Below is a small trained network, with its code and all its weights. Each question gives an input and a target symbol and asks what happens when units are switched off, that is, made to give their printed mean instead of their output.

import numpy as np


def w(rows, s, z=0):
    codes = np.array(rows[::2]) - 128.0
    scale = np.full(codes.shape[1], s)
    scale[-1] = z or s
    return codes * scale


def norm(h):
    return h / np.sqrt((h * h).mean(-1, keepdims=True) + 1e-5)


def f(y):
    return np.maximum(y, 0)


def softmax(a):
    e = np.exp(a - a.max(-1, keepdims=True))
    return e / e.sum(-1, keepdims=True)


def log_softmax(a):
    a = a - a.max(-1, keepdims=True)
    return a - np.log(np.exp(a).sum(-1, keepdims=True))


def net(x, mask):
    ids = ['ΞΣΩαγδεζθλτψ'.index(c) for c in x.split()]
    T = len(ids)
    res = E[ids] + P[:T]
    u = 0
    for l in range(3):
        q, k, v = (norm(res) @ M[l].T for M in (Q, K, V))
        z = softmax(np.where(np.tri(T) > 0, q @ k.T / 2**0.5, -1e9)) @ v
        res = res + np.where(mask[u], z, O[l][:, -1]) @ O[l][:, :-1]
        u += 1
        y = f(norm(res) @ A[l][:, :-1].T + A[l][:, -1])
        res = res + np.where(mask[u : u + 4], y, B[l][:, -1]) @ B[l][:, :-1]
        u += 4
    return log_softmax(norm(res)[-1] @ U[:, :-1].T + U[:, -1])


Q, K, V, O, A, B = {}, {}, {}, {}, {}, {}
E = w([
[170,109,101,54,188,221,115,149],'Ξ',
[141,118,82,174,89,153,75,159],'Σ',
[114,104,48,176,168,163,60,151],'Ω',
[156,122,189,138,141,172,146,90],'α',
[125,112,97,59,60,128,84,149],'γ',
[156,113,181,86,121,174,209,155],'δ',
[176,188,166,85,92,122,114,171],'ε',
[183,163,186,132,146,194,145,144],'ζ',
[88,63,156,141,55,111,190,95],'θ',
[146,139,120,135,88,129,143,30],'λ',
[146,106,152,185,190,86,67,117],'τ',
[118,180,130,188,156,251,100,132],'ψ',
],0.023)
P = w([
[74,157,215,24,125,163,93,100],'0',
[76,167,254,63,137,149,86,64],'1',
[96,159,225,76,140,149,88,69],'2',
[103,138,208,81,147,168,124,93],'3',
[120,147,190,85,141,155,114,94],'4',
[141,143,176,85,139,169,123,110],'5',
[148,142,151,89,149,166,122,116],'6',
[164,132,130,80,126,175,140,134],'7',
[176,152,142,120,166,165,133,128],'8',
[189,150,117,115,148,159,145,145],'9',
[204,154,88,127,143,154,164,155],'10',
[216,149,126,143,146,147,134,140],'11',
[206,130,137,137,112,167,142,129],'12',
],0.0093)
Q[0] = w([
[255,64,181,75,92,237,75,70],'L0H0',
[185,126,100,108,115,159,133,73],'L0H0',
],0.0083)
K[0] = w([
[255,100,64,168,102,88,189,116],'L0H0',
[157,136,152,193,167,55,178,237],'L0H0',
],0.007)
V[0] = w([
[2,129,162,168,148,134,161,237],'L0H0',
[140,110,113,165,81,141,223,147],'L0H0',
],0.0062)
O[0] = w([
[40,50,210,183,148,114,77,162,3],'L0H0',
[1,196,135,135,236,137,210,165,136],'L0H0',
],0.014,0.0036)
A[0] = w([
[120,186,96,98,50,116,75,141,146],'L0N0',
[116,189,129,1,164,81,154,134,250],'L0N1',
[91,172,109,148,34,225,164,186,115],'L0N2',
[99,76,71,75,78,52,163,65,211],'L0N3',
],0.0081,0.0022)
B[0] = w([
[135,130,206,238,102,116,149,149,179],'L0N0',
[73,82,84,162,147,114,230,158,254],'L0N1',
[196,185,180,192,183,99,2,65,218],'L0N2',
[97,100,11,186,237,177,109,127,183],'L0N3',
],0.0085,0.007)
Q[1] = w([
[217,73,139,240,181,231,212,242],'L1H0',
[237,66,191,248,253,185,225,133],'L1H0',
],0.003)
K[1] = w([
[146,149,116,158,246,133,117,107],'L1H0',
[170,175,55,125,147,72,148,161],'L1H0',
],0.011)
V[1] = w([
[126,168,82,15,47,132,148,237],'L1H0',
[177,79,78,132,191,103,98,255],'L1H0',
],0.0073)
O[1] = w([
[75,133,136,84,118,122,71,252,2],'L1H0',
[172,53,120,135,116,209,158,190,58],'L1H0',
],0.013,0.0055)
A[1] = w([
[98,94,136,132,31,170,196,88,198],'L1N0',
[220,96,127,145,230,117,166,155,255],'L1N1',
[200,56,147,153,160,103,187,120,151],'L1N2',
[150,106,80,254,165,35,52,130,82],'L1N3',
],0.0055,0.0026)
B[1] = w([
[213,85,104,188,178,125,100,160,182],'L1N0',
[118,118,145,156,24,178,165,93,254],'L1N1',
[139,150,197,102,141,19,104,184,205],'L1N2',
[136,100,196,76,142,157,254,69,173],'L1N3',
],0.012,0.007)
Q[2] = w([
[54,112,141,130,112,134,74,186],'L2H0',
[99,208,32,62,125,66,2,159],'L2H0',
],0.0076)
K[2] = w([
[84,17,195,33,97,23,78,20],'L2H0',
[1,34,176,18,106,71,74,54],'L2H0',
],0.0051)
V[2] = w([
[146,213,188,206,98,119,109,162],'L2H0',
[113,113,173,100,35,1,202,164],'L2H0',
],0.0099)
O[2] = w([
[127,126,90,205,155,38,39,174,254],'L2H0',
[109,156,161,182,7,91,157,132,108],'L2H0',
],0.013,0.0075)
A[2] = w([
[131,170,221,214,184,21,69,74,161],'L2N0',
[173,80,123,134,155,2,190,153,121],'L2N1',
[129,126,175,222,224,193,129,183,176],'L2N2',
[141,166,228,204,110,224,182,22,253],'L2N3',
],0.0076,0.0026)
B[2] = w([
[151,160,137,154,89,227,214,197,246],'L2N0',
[152,190,218,80,254,97,113,125,180],'L2N1',
[33,51,156,84,193,166,114,96,181],'L2N2',
[86,43,39,55,142,37,135,138,250],'L2N3',
],0.0093,0.014)
U = w([
[158,78,121,53,98,199,143,139,97],'Ξ',
[206,55,162,202,67,196,164,58,1],'Σ',
[132,33,95,122,118,103,77,154,155],'Ω',
[138,228,91,65,114,126,168,72,134],'α',
[143,79,97,75,98,125,80,197,158],'γ',
[67,86,177,131,129,122,247,146,136],'δ',
[129,168,108,217,81,102,104,199,178],'ε',
[154,129,161,180,142,229,171,174,57],'ζ',
[13,104,136,201,113,153,215,99,191],'θ',
[142,218,8,130,140,80,206,73,91],'λ',
[219,98,213,126,117,114,123,37,107],'τ',
[153,201,155,160,254,146,51,102,157],'ψ',
],0.0082,0.0046)

Each question gives the input, a string of symbols that net reads in full, and the target symbol t.
The units are the heads (2 rows each of Q, K, V and O) and the neurons (one row each of A and B). Each row of codes is followed by its name. A weight is (code - 128) times the scale printed after its matrix; where a second scale follows, it is the last column's (O, A, B and U).
mask holds one flag per unit, layer by layer, with each layer's heads first. A switched-off unit (its flag False) gives its mean, the last column of its rows in O or B, instead of its output. The means were averaged over made-up inputs and are rounded, as every weight is.
A unit's drop is (log p(t) with every unit on - log p(t) with that unit switched off) / (log p(t) with every unit on - log p(t) with every unit switched off).
The circuit of an input: a set's keep is (log p(t) with only the set's units on - log p(t) with every unit switched off) / (log p(t) with every unit on - log p(t) with every unit switched off). Starting from the 12 units with the biggest drops (on a tie, the unit counted first), units are removed one at a time, each time the one whose removal leaves the highest keep (on an exact tie, the one counted first), for as long as the keep stays at least 0.8.
units of the circuit, in order: the units of the circuit, biggest drop first
unit that matters most: the unit with the biggest drop
top k neurons: the k neurons with the biggest drops, biggest first
top k neurons in layer l: the k neurons of layer l with the biggest drops, biggest first
input Σ ε α, target ε: top neuron : (L0N0)
input ζ ζ Σ λ τ, target τ: top 2 neurons in layer 1 : (L1N3, L1N0)
input ε τ ψ λ δ θ ε, target ε: units of the circuit, in order : (L2H0, L0H0, L0N0)
input Σ δ γ, target δ: top 2 neurons : (L1N3, L0N3)
input δ δ τ α ε γ, target ε: units of the circuit, in order : (L2H0, L0N0)
input Ξ δ δ δ δ δ α λ ζ, target λ: units of the circuit, in order : (L0H0, L2N3)
input δ λ δ θ ζ, target θ: units of the circuit, in order : (L0H0, L2N1, L2N2)
input Σ θ δ δ ζ, target δ: units of the circuit, in order : (L2N3, L0H0)
input Ω ε Ξ ψ ζ γ γ, target ψ: units of the circuit, in order : (L2N3, L2H0)
input γ δ δ Σ, target θ: top 2 neurons : (L1N3, L1N0)
input δ γ τ δ δ δ δ ζ, target θ: top 2 neurons in layer 2 : (L2N2, L2N1)
input ζ γ ζ λ ζ θ ψ Σ γ ψ α, target ψ: top 2 neurons : (L1N2, L1N3)
input ψ δ α ψ γ τ τ δ, target τ: top 2 neurons in layer 1 : (L1N2, L1N0)
input θ δ γ τ θ ψ θ, target ψ: units of the circuit, in order : (L2H0)
input δ γ δ ψ θ ε τ Ω δ δ Ξ δ α, target δ: top 2 neurons : (L1N2, L0N3)
input τ ζ Ξ Ξ ψ Σ τ Ξ Ξ δ δ ζ, target δ: top 2 neurons in layer 1 : (L1N1, L1N0)
input ψ λ Ω ζ δ λ λ γ, target λ: top 2 neurons in layer 2 : (L2N0, L2N2)
input λ γ ζ, target λ: top 2 neurons in layer 2 : (L2N1, L2N3)
input ψ ψ ε ε λ τ δ λ δ α Ω τ, target τ: top 2 neurons : (L1N2, L2N1)
input δ ψ Ξ δ δ θ τ, target δ: unit that matters most : L1N0
input δ δ λ δ ζ τ Σ, target Σ: top 2 neurons in layer 1 : (L1N3, L1N0)
input α λ λ Σ, target λ: top 2 neurons in layer 2 : (L2N3, L2N1)
